z370-z749: 5 -6 3 16 -6 -13 6 6 49 -1 -11 47 22 -8 44 6 -21 -13 1 33 24 3 -26 68 12 -25
z172-z859: -12 7 -1 0 -3 -19 9 -3 -3 -7 11 -15 -29 -2 -2 23 10 18 0 -19 -9 -31 22 14 -19 -6
z190-z648: -18 42 0 3 13 12 5 -34 4 0 6 -15 26 5 -6 -60 51 32 -32 -2 -59 8 -10 -23 -11 41
z386-z916: -21 16 26 -5 20 -36 27 -22 25 25 40 -24 33 -26 56 -27 -36 -21 -18 38 -14 36 4 26 16 -10
z190-z648: -28 1 18 16 12 -16 53 -4 17 -15 -3 -12 3 3 -12 10 1 19 -5 -8 -8 -21 -5 7 -27 -16
z190-z648: -2 -42 -3 -29 -10 6 -4 5 -1 3 -23 22 -17 -2 7 26 10 -11 27 26 16 -5 10 9 20 -5
z190-z648: -20 -11 3 -9 4 5 14 -9 0 6 -7 -10 -3 0 -7 -7 17 7 4 14 -8 -6 14 -13 -2 7
z576-z534: -1 -14 34 11 23 -12 49 16 -10 -31 -19 -12 18 -5 -28 25 11 -1 -2 -39 15 -2 -58 -1 -16 -11
z386-z916: 15 58 13 18 19 -21 0 -8 -17 -7 42 -24 29 2 11 -26 -23 4 -38 -40 -30 31 -28 -8 -10 8
z576-z534: -6 -10 -1 -42 3 12 -23 -22 -20 18 -2 54 -23 22 41 4 -4 -22 -4 10 7 38 22 12 37 1
z172-z859: -20 8 -6 25 2 -3 17 -1 22 10 -1 7 9 18 4 -13 -20 15 -2 24 4 -14 20 6 -20 -13
z172-z859: -28 6 -21 18 1 31 16 -12 28 18 -18 71 30 72 12 -41 -60 20 2 69 -11 22 35 -27 -2 -20
z370-z749: 30 -33 -5 -11 -35 -6 10 15 71 -34 -19 37 31 -36 23 23 -22 -8 33 58 -22 0 -44 43 35 -22
z386-z916: 3 -18 8 -27 0 16 9 -10 4 -19 -23 -3 18 -19 -15 -12 53 5 6 9 -34 8 -36 -16 18 28
z370-z749: -13 5 16 -41 14 -2 1 -26 -42 -4 12 58 -54 36 34 38 -16 -18 -21 -53 9 36 20 17 21 -18
z576-z534: -27 -3 47 4 22 31 47 -33 24 -10 -3 -2 1 -28 -15 -18 7 -44 -43 -53 23 46 -34 -7 15 -7
z172-z859: -33 -12 15 -15 26 6 30 -10 -34 10 -12 11 -4 39 -8 -2 0 6 -1 1 4 14 17 -32 -6 -2
z386-z916: -31 -39 19 -39 16 -10 43 -10 -3 8 -13 -13 22 0 8 -4 8 3 24 59 -27 13 6 -24 16 3
z190-z648: -7 -3 2 9 -11 8 29 -4 42 5 26 -7 21 -1 2 -15 -96 -18 5 43 -16 33 27 -36 15 -34
z190-z648: -8 1 8 6 17 -28 5 15 -44 8 11 -25 -28 12 -6 33 -1 4 1 -37 32 -23 18 6 -27 -10
z190-z648: -20 -5 5 -24 5 -6 17 -15 -8 12 19 -23 -3 3 4 -7 -20 2 6 25 -30 14 35 -33 8 0
z172-z859: -11 3 12 19 21 -12 5 5 -6 23 0 -22 23 -6 8 -21 10 -8 -9 8 29 1 -9 11 -12 6
z172-z859: -23 16 -3 1 2 0 2 -19 1 21 26 -6 -21 12 12 -11 -31 -3 -13 2 -2 8 50 -10 -4 -10
z386-z916: 13 13 -1 23 -13 -17 -22 0 50 17 19 -2 10 -46 45 -9 -12 -28 -13 16 30 0 -8 69 12 -10
z370-z749: 33 -18 -3 -17 2 -45 -11 39 -30 7 14 -28 39 -3 21 18 -41 0 42 53 -12 7 -12 -9 12 -5
z576-z534: 5 1 5 26 6 17 2 6 16 2 -17 -4 35 -9 -15 -30 11 -8 -8 5 17 8 -33 -5 -3 9
z386-z916: 15 2 -25 22 -23 28 -17 7 43 4 -8 22 30 5 -4 -32 -36 0 9 48 -7 8 3 -15 10 -4
z386-z916: 7 11 -9 8 0 9 -9 4 -11 -1 -1 2 7 17 -13 -11 -6 10 -2 -5 -7 2 0 -22 -7 6
z386-z916: -17 -22 -14 -12 -15 43 14 -8 0 -15 -22 37 -38 39 -38 17 -19 9 12 -7 -6 -4 38 -47 0 -16
z576-z534: 10 -2 -9 15 -3 9 -29 8 8 19 -9 10 9 -7 12 -15 6 -16 -2 12 36 2 -5 22 6 5
z370-z749: 2 -33 14 -36 1 -20 5 -1 7 -1 -12 -14 13 -42 23 10 47 -10 19 33 -11 -2 -26 29 25 16
z172-z859: 17 -11 6 -6 10 -3 -10 14 -20 -4 -21 5 24 -4 0 -1 34 -3 6 0 11 6 -43 8 7 17
z576-z534: -23 -20 -12 63 -22 39 15 3 98 24 -26 -30 30 -45 -30 -52 4 -12 4 59 42 -34 12 6 -16 -5
z370-z749: 0 -15 7 26 23 -21 10 34 -25 5 -33 -10 25 11 -13 10 37 15 14 2 44 -34 -35 22 -32 4
z386-z916: -14 -21 -2 -16 1 12 -5 -9 5 18 -18 1 5 -7 5 -18 32 -3 9 35 2 0 9 -2 12 17
z190-z648: -41 -16 14 -26 16 -16 41 -15 -17 5 0 -15 -16 16 0 12 10 19 9 16 -23 -11 33 -17 -11 -4
z576-z534: -2 -13 -8 49 -17 -25 28 31 60 -8 -10 -35 21 -31 -15 13 -7 21 25 38 15 -64 -5 35 -36 -22
z190-z648: -1 -21 5 -1 5 -29 6 28 -37 20 28 -23 -34 15 3 53 -86 -26 22 -7 50 0 51 -13 -7 -46
z370-z749: 5 -11 18 21 -2 -2 19 9 34 -3 5 -40 20 -48 -12 -5 -11 -26 -2 -1 21 2 -26 6 2 -9
z172-z859: 9 8 -16 21 -26 17 -8 -1 50 -2 9 0 5 -18 -4 -15 -33 -6 0 20 -7 -2 12 -1 5 -11
z576-z534: 11 28 14 34 3 -15 -3 4 8 -5 29 -49 -12 -42 -11 5 2 -17 -29 -63 26 -11 -16 22 -19 -3
z576-z534: -26 -31 10 0 -3 22 18 -11 30 12 -17 12 -18 -14 -1 3 1 -27 0 10 39 1 17 12 11 -15
z576-z534: 34 26 -42 28 -19 -6 -63 21 10 25 5 0 33 2 22 -36 0 18 11 50 -2 -18 5 19 -5 21
z172-z859: 1 1 -4 8 9 -21 25 17 -3 -25 -30 74 25 60 21 24 -14 38 13 22 -10 -11 -31 33 -16 -23
z370-z749: 1 10 0 47 -8 29 17 9 26 -18 -6 -13 -1 -2 -52 -6 -20 -1 -14 -40 20 -13 -9 -26 -26 -14
z370-z749: -27 19 -10 51 -3 43 7 -14 36 1 -26 -11 -4 -2 -48 -43 56 21 -28 -25 15 -38 3 -8 -39 19
z190-z648: 37 -2 -8 -12 -16 -3 -44 13 -13 14 32 -42 -5 -38 4 3 -31 -35 10 -2 9 20 10 -17 26 5
z172-z859: 4 -24 1 -20 -11 30 -7 -5 -5 -7 -10 -34 -15 -31 -41 -4 36 -12 8 -14 -8 0 0 -42 14 23
z370-z749: -2 -17 13 -13 5 -10 8 -1 5 -1 -8 -3 4 -21 13 9 24 -10 5 6 7 0 -18 24 10 3
z386-z916: 9 43 -7 34 15 -23 -11 14 -27 17 34 -15 17 32 8 -14 -57 9 -14 -11 7 8 14 -12 -26 -11
-27 23 2 -1 17 1 28 -23 1 -16 -20 58 11 51 14 -14 28 41 -19 1 -36 -1 -13 14 -15 5 -> z190-z648
10 0 7 22 12 -19 5 26 -18 5 5 -12 16 10 -2 11 -34 -6 5 -6 31 0 -12 0 -14 -16 -> z370-z749
19 -8 10 6 15 -15 2 24 -20 -10 -21 18 28 10 5 13 10 0 7 -4 21 3 -50 20 -2 -1 -> z576-z534
-12 -39 -5 -62 -5 9 -7 -18 -12 -2 -34 45 -15 10 22 13 57 10 25 40 -28 2 5 10 33 21 -> z190-z648
22 -43 -30 0 -30 34 -33 31 -8 -20 -57 27 -38 5 -48 40 56 13 36 -16 36 -55 -5 3 -8 8 -> z386-z916
13 9 -13 -15 -34 4 -19 -12 18 -17 30 -25 -51 -36 -10 25 -6 -4 0 -31 -28 -16 32 -3 9 -2 -> z172-z859
6 11 7 -5 3 1 -27 -11 -9 26 31 -38 -7 -34 12 -19 -6 -36 -18 -15 17 26 13 -5 18 12 -> z172-z859
5 -8 0 -10 8 5 1 9 -30 -6 -14 5 7 21 -16 4 9 10 10 -4 -6 4 -11 -26 -2 8 -> z576-z534
-25 -35 -1 -34 2 38 38 -10 -20 -25 -42 46 -14 57 -42 14 5 26 22 10 -33 5 13 -65 3 -4 -> z172-z859
-23 10 -4 -34 -11 22 -11 -50 25 6 8 26 -31 -12 28 -21 34 -4 -22 4 -35 16 30 15 28 18 -> z370-z749
-7 -5 -11 -8 -14 -19 7 0 18 -2 8 4 -11 1 17 18 -16 17 17 31 -21 -22 28 17 -3 -14 -> z576-z534
-21 24 -14 1 -11 13 -11 -28 15 28 38 -2 -28 10 16 -22 -51 -9 -17 11 -11 16 72 -19 5 -11 -> z172-z859
-7 37 14 17 14 -30 33 -5 -1 -13 36 -14 10 15 8 3 -48 15 -20 -22 -28 9 -1 -5 -20 -20 -> z190-z648
-1 17 -1 23 -4 -15 8 2 27 11 29 5 6 4 25 0 -71 -11 -7 15 10 11 21 15 -2 -32 -> z386-z916
-11 -9 16 -6 -1 7 13 -17 27 -6 -6 11 -10 -26 10 4 20 -19 -13 -13 11 6 -14 29 13 -4 -> z370-z749
-16 5 22 -21 -11 21 54 -39 52 -38 18 26 -5 -9 -1 2 -53 -13 -20 -11 -58 45 -3 -24 29 -28 -> z386-z916
-8 12 -8 19 -1 18 2 -4 4 -7 -14 34 -14 29 -11 0 2 13 -13 -23 11 -10 5 4 -16 -7 -> z370-z749
-8 19 -17 39 -4 -13 9 9 37 4 -7 35 27 30 22 -13 -27 29 2 42 1 -23 5 35 -24 -20 -> z172-z859
18 -19 0 -2 -14 3 -5 10 23 -20 -24 25 1 -20 3 20 25 -6 10 -1 12 -11 -36 36 12 -2 -> z190-z648
13 18 7 0 8 -14 -5 2 -19 -9 14 -7 2 -1 4 6 1 0 -11 -29 -6 8 -19 5 -2 4 -> z576-z534
-11 3 4 27 -21 28 13 -24 89 -2 0 -18 13 -62 -6 -39 15 -20 -21 15 -2 -3 -10 21 9 3 -> z370-z749
26 11 -28 36 0 -7 -27 43 -32 11 -5 -7 27 41 -21 -6 -33 25 22 19 16 -20 4 -28 -30 -2 -> z386-z916
26 36 -4 27 -12 -1 -15 5 5 -25 21 10 -25 -2 -8 21 -23 -3 -25 -70 9 -5 -14 20 -13 -16 -> z386-z916
3 29 -11 13 7 11 -39 -9 -18 23 6 -6 -1 2 6 -34 32 -1 -24 -18 14 3 5 5 -6 28 -> z386-z916
-33 14 3 27 16 10 20 -9 -5 28 16 -49 4 10 -28 -36 -18 6 -13 3 6 -3 41 -49 -28 2 -> z190-z648

z262z709: 4 22 -31 4 -20 5 11 8 -4 -61 -28 18 -2 18 0 24 34 -29 47 10 20 17 -6 12 -19 19
z435z472: -32 4 14 -50 28 -4 2 4 -70 -39 -50 76 7 66 -9 -30 -42 27 47 -15 -1 -49 -47 36 -59 -5
z262z709: -1 14 -17 -7 -12 9 10 -1 -4 -28 -15 9 -8 10 -7 1 6 -1 23 -4 -14 15 -11 1 -11 -10
z694z286: -9 4 23 -7 0 8 -4 -3 1 -7 46 -3 -19 4 2 -22 27 77 -26 -28 -27 -11 30 -12 1 -2
z694z286: -11 20 20 1 -13 34 -8 -11 -9 -17 40 -19 -6 -1 15 -25 25 4 -9 0 29 28 29 0 -9 20
z229z649: -21 -4 -17 -35 7 41 35 23 -37 9 -13 0 4 24 -32 -42 -56 -33 -6 1 -49 -10 -62 -62 47 -34
z435z472: -8 -2 4 -14 6 32 -5 15 -20 -16 4 -6 9 -3 2 -16 -6 -16 4 17 26 -10 -6 0 -4 7
z229z649: 8 -26 5 30 34 -13 -15 -24 -2 35 31 -18 4 -25 11 -27 25 70 -8 -19 13 -8 47 26 -47 8
z660z881: -8 5 -44 -15 17 34 24 25 -19 -57 -11 7 1 -3 -24 -25 38 22 40 6 -2 -31 -14 -21 -14 -1
z694z286: 18 -25 -23 3 -11 49 -12 31 -15 -26 -2 -25 8 -11 7 13 -5 -25 11 22 11 16 -1 11 -4 -5
z435z472: 3 4 0 -9 1 8 -8 -6 17 16 -19 -16 8 -35 -2 2 -24 -45 2 26 21 10 -15 10 0 -15
z660z881: 3 8 -13 -13 -5 21 5 4 23 -17 13 -17 -18 -31 -15 -10 22 42 -4 -5 -34 -2 5 -17 7 -30
z262z709: 4 -5 -18 12 6 -2 14 -24 1 30 0 -13 -7 -9 -13 -25 -10 22 2 -21 -38 27 -3 -8 -12 -29
z262z709: 28 -36 -6 -17 -26 30 -22 77 20 -52 14 -9 -10 -8 6 66 15 27 -25 17 -31 -44 8 -10 51 -9
z660z881: 6 -14 -2 13 7 -13 0 17 6 0 13 0 3 2 2 15 21 17 -12 -1 1 -27 14 -12 18 18
z694z286: -2 4 60 0 -20 -38 -27 1 18 4 36 20 -14 27 27 37 10 39 -45 -18 -1 -17 36 14 21 26
z229z649: 22 -25 -19 -8 2 8 -8 9 28 22 -13 -23 -7 -44 -13 13 -25 19 -10 4 -44 -2 -12 2 8 -53
z229z649: 9 -29 -12 14 9 15 0 35 -7 -2 18 -16 13 -3 3 10 14 -5 -14 12 11 -26 10 -21 28 21
z262z709: 20 -19 -15 35 15 -31 -6 -9 24 31 -6 -14 12 -29 6 20 15 -6 1 7 21 -2 19 15 -9 11
z433z467: 7 -19 -18 -15 -8 28 2 34 -17 -36 -2 5 -8 16 -8 8 -1 31 6 -7 -39 -14 -11 -7 6 -19
z433z467: 17 -14 -12 12 9 -24 -8 -6 19 31 -37 -4 15 -26 0 25 -27 -43 10 20 16 3 -15 23 -7 -10
z435z472: -9 4 41 -3 -19 -39 -6 1 -15 8 0 40 -3 64 17 29 -25 -8 -21 -19 -10 -4 -5 5 22 22
z660z881: -5 39 -4 -1 -30 -10 9 -20 5 -31 -21 20 -11 22 2 14 12 -31 28 -3 5 40 -8 11 -12 6
z262z709: 11 -6 -20 18 -13 12 3 22 -4 -31 5 -6 5 10 8 23 29 -18 11 9 16 6 12 -5 9 25
z694z286: -23 26 16 14 6 -9 19 -34 -11 32 23 -5 4 15 0 -41 3 -23 -12 -11 18 24 6 -28 9 24
z435z472: -9 25 19 5 -9 1 -9 5 5 -31 13 3 8 3 19 14 37 -38 4 24 68 -4 22 7 3 51
z694z286: 8 16 -24 24 -18 -64 16 -16 -5 -31 -48 59 -7 62 2 45 20 0 50 -28 -16 18 -8 29 -31 20
z694z286: 10 -40 26 1 -17 27 -23 30 -26 19 27 -16 5 26 21 16 -44 -10 -42 -1 -15 9 5 -1 31 0
z262z709: -6 -5 7 4 8 2 1 1 -11 7 17 -2 3 7 3 -13 5 11 -10 -5 6 -9 9 -9 3 13
z229z649: -4 1 46 -2 -8 -2 -27 -20 1 37 16 -11 3 -4 22 -2 -35 -22 -30 5 24 23 11 24 -2 2
z435z472: 9 -10 60 -40 -24 -11 -46 -1 35 30 4 1 -22 -20 13 34 -62 36 -52 -6 -46 -3 -3 34 15 -56
z229z649: -4 -12 -7 -3 16 16 -2 12 -26 -7 -13 2 18 4 1 -11 -11 -25 16 17 31 -14 -11 9 -15 12
z433z467: 0 29 -2 -19 -3 10 -6 -22 43 -18 4 -15 -22 -56 -11 -12 30 43 8 2 -9 7 13 12 -24 -34
z262z709: -19 13 7 -36 18 29 -3 3 -16 -18 -14 5 7 -16 -9 -32 -15 -11 16 20 27 -24 -22 6 -19 -9
z262z709: 9 -12 -18 -7 10 11 1 -5 12 19 -13 -17 -3 -34 -14 -12 -19 12 3 2 -26 4 -13 2 -9 -40
z660z881: 1 -21 15 -13 6 21 -19 25 -17 -8 8 -2 9 2 10 4 -15 2 -11 13 16 -24 2 11 1 6
z694z286: -15 25 60 -29 -3 -44 -24 -23 27 28 -15 27 -2 -5 11 18 -36 -17 -23 8 21 -18 -9 28 4 -2
z433z467: 12 5 -18 2 -8 6 -6 -11 14 -5 -28 -9 1 -26 0 11 -7 -26 25 15 10 28 -8 27 -25 -18
z694z286: 0 -1 42 -42 4 -18 -33 5 32 12 -18 14 -5 -31 3 26 -38 12 -22 17 0 -42 -13 31 4 -30
z694z286: -1 7 17 1 -3 -44 -4 -9 14 18 -22 24 4 13 5 28 -17 -26 -3 3 9 -9 -10 12 9 10
z660z881: 15 -23 -34 17 -3 35 1 38 -17 -44 11 -14 7 3 5 13 37 3 16 11 14 -6 16 -5 -1 21
z660z881: 11 -43 28 -26 1 56 -46 42 -22 -6 14 -24 12 -18 21 9 -43 -3 -25 29 22 -20 4 32 -4 -13
z660z881: 0 17 10 -13 -15 -11 -5 1 26 -16 -2 9 -13 -7 -1 21 10 10 -5 0 -10 -5 1 2 11 -8
z660z881: 7 -32 -24 31 35 -13 11 -8 -14 53 -8 -16 23 -10 -6 -20 -16 -16 2 1 8 -4 -4 -7 -7 5
z433z467: -12 -20 4 -13 14 25 5 9 -47 7 5 6 6 30 -4 -34 -33 15 -3 -13 -18 -9 -16 -8 -7 -9
z229z649: 8 7 9 18 -8 4 -22 -39 2 6 9 -15 -6 -17 20 -10 9 16 12 -8 23 51 32 50 -59 -3
z433z467: -16 6 26 -8 12 -30 11 -21 11 52 14 5 -7 3 -12 -23 -25 22 -35 -21 -35 -13 -9 -30 29 -15
z229z649: 3 -21 -5 -3 13 18 -6 18 -15 6 -6 -9 15 -7 1 -4 -18 -21 0 17 17 -15 -10 2 1 1
z660z881: 0 -2 -11 -24 11 25 2 15 15 -15 8 -13 -11 -36 -19 -16 12 46 -5 2 -28 -28 -3 -17 5 -32
z435z472: -27 6 19 -33 6 47 4 24 -45 -52 39 14 -10 34 -2 -43 22 63 -5 -17 -9 -34 8 -21 -5 11
z262z709: 27 -27 11 -7 -2 -33 -26 11 52 34 -12 -7 -9 -42 -1 49 -25 30 -31 3 -39 -26 1 18 21 -41
z435z472: -11 31 27 -16 -13 -17 -5 -17 24 1 -5 10 -7 -7 3 8 -4 -19 -7 7 13 4 -4 5 9 0
z229z649: 17 -42 -45 18 22 20 8 66 -14 -36 -2 -8 25 -3 -4 25 38 -14 13 29 28 -60 3 -24 26 37
z433z467: -12 -5 1 -33 25 43 -7 -16 -25 5 -3 -10 -4 -26 -13 -60 -30 45 12 -6 -16 -1 -14 19 -50 -47
z433z467: 16 -16 -23 7 4 10 -10 16 -1 -19 -22 -5 12 -16 4 21 5 -22 24 22 26 -4 -1 25 -20 4
z433z467: 0 -25 21 8 -8 2 -10 37 -36 -19 22 18 9 56 22 24 1 0 -18 -5 12 -23 13 -3 22 43
z435z472: -10 19 4 23 -18 -15 27 -3 2 -11 51 4 -18 41 0 -6 54 39 -24 -37 -30 9 31 -52 40 33
z229z649: 1 -35 -2 6 32 11 -6 26 -24 14 5 -8 25 -5 3 -10 -8 -7 -7 17 31 -42 1 -3 3 20
z433z467: -24 20 38 2 8 -26 11 -17 6 27 43 6 -6 16 1 -24 19 28 -40 -21 -1 -20 20 -37 33 27
z435z472: -18 -5 -25 -24 23 37 28 3 -41 6 -15 1 5 10 -29 -57 -36 0 16 -6 -32 -6 -43 -31 -4 -32
-16 -20 -1 -10 6 29 18 22 -56 3 15 8 4 53 -8 -34 -31 8 -12 -20 -35 -8 -22 -37 23 -1 -> z435z472
9 0 -14 -8 5 7 -18 -7 -3 -20 -46 7 10 -22 5 11 -13 -28 44 24 38 9 -13 56 -56 -11 -> z229z649
16 -41 -17 32 3 -21 6 16 -31 9 5 15 4 51 7 17 -2 34 -1 -31 -36 -4 9 0 -1 13 -> z435z472
10 -17 -15 -2 -14 44 -15 7 -47 -27 -28 0 10 22 14 1 -36 -40 37 12 18 43 -16 45 -47 -8 -> z433z467
1 -3 18 -2 -9 1 -12 7 -1 6 2 -2 6 5 11 14 -16 -28 -13 11 16 2 -1 6 13 9 -> z435z472
-4 -10 -6 -7 9 39 -2 21 -23 -30 22 -10 1 -2 0 -22 21 30 3 2 8 -17 13 -5 -11 7 -> z435z472
19 -17 -2 4 19 -41 -15 -21 46 53 -26 -8 0 -55 -8 17 -24 19 -7 4 -17 -13 -3 28 -14 -40 -> z262z709
-7 2 -23 -7 15 11 11 4 -30 -20 -36 17 16 13 -7 -12 -10 -38 41 15 27 -6 -27 11 -27 8 -> z660z881
13 -23 -18 7 6 20 -9 14 -16 -2 -18 -12 17 -9 5 7 -17 -35 16 21 23 6 -9 19 -16 0 -> z660z881
8 -26 8 7 10 0 -14 11 -6 22 5 -9 12 -5 9 7 -18 -7 -15 8 12 -12 5 9 4 5 -> z660z881
8 -19 -24 15 14 22 0 18 -19 -31 14 -8 6 -2 3 -8 39 33 18 0 15 -15 23 6 -25 19 -> z435z472
-20 30 26 -18 -8 7 -5 -32 -16 6 -13 10 1 12 6 -24 -32 -38 10 3 24 34 -16 21 -25 -4 -> z694z286
11 -18 -2 38 6 -14 0 -21 7 62 15 -32 11 -15 8 -6 -14 -26 -22 -2 7 31 15 -7 11 6 -> z262z709
3 -6 -1 -4 -4 31 -15 17 -19 -41 7 -1 2 4 12 2 18 10 15 9 25 -1 15 23 -26 14 -> z433z467
-21 13 52 0 23 -53 -9 -40 4 46 20 23 -3 11 9 -23 -4 45 -26 -26 10 -22 20 13 -15 15 -> z229z649
-3 -19 3 5 5 12 -2 15 -39 -1 1 7 14 34 9 -4 -17 -16 2 0 13 -4 -5 3 -2 19 -> z433z467
12 -18 -2 20 2 -12 -9 34 3 -29 18 7 7 11 15 37 47 17 -5 6 27 -38 31 1 12 45 -> z262z709
-28 -1 -20 -14 5 63 31 47 -81 -43 -7 9 31 61 -6 -33 -18 -95 23 29 44 -11 -44 -49 32 47 -> z229z649
-31 15 27 -42 26 29 -4 -5 -26 0 -1 7 9 -8 -7 -52 -26 -5 0 15 30 -30 -20 0 -16 -5 -> z262z709
-5 -4 -12 27 31 -3 7 -17 -15 20 6 -12 21 -12 2 -31 20 -15 14 8 49 -2 15 2 -26 31 -> z262z709
15 -20 11 -15 7 18 -39 14 7 -17 -10 -7 5 -36 14 19 -8 14 7 24 29 -19 11 53 -37 -12 -> z435z472
0 19 9 -3 -17 3 5 -15 41 22 26 -29 -18 -33 -8 -5 6 7 -33 -4 -30 22 8 -31 37 -24 -> z435z472
-5 -2 49 -17 -2 -11 -30 -13 5 23 13 6 -7 -1 16 2 -29 27 -29 -7 -1 -5 11 29 -10 -11 -> z433z467
3 0 4 -12 -24 32 -9 15 -7 -8 -10 -13 6 1 8 14 -33 -63 -3 24 13 27 -19 2 18 -6 -> z229z649
-1 -15 42 -24 -10 42 -38 35 -12 -41 49 -7 -9 1 24 7 16 56 -31 3 13 -30 37 18 -1 12 -> z435z472
12 3 -39 48 -7 -44 40 -27 27 45 3 -11 -9 7 -18 4 19 1 -5 -32 -55 38 2 -46 33 -6 -> z435z472
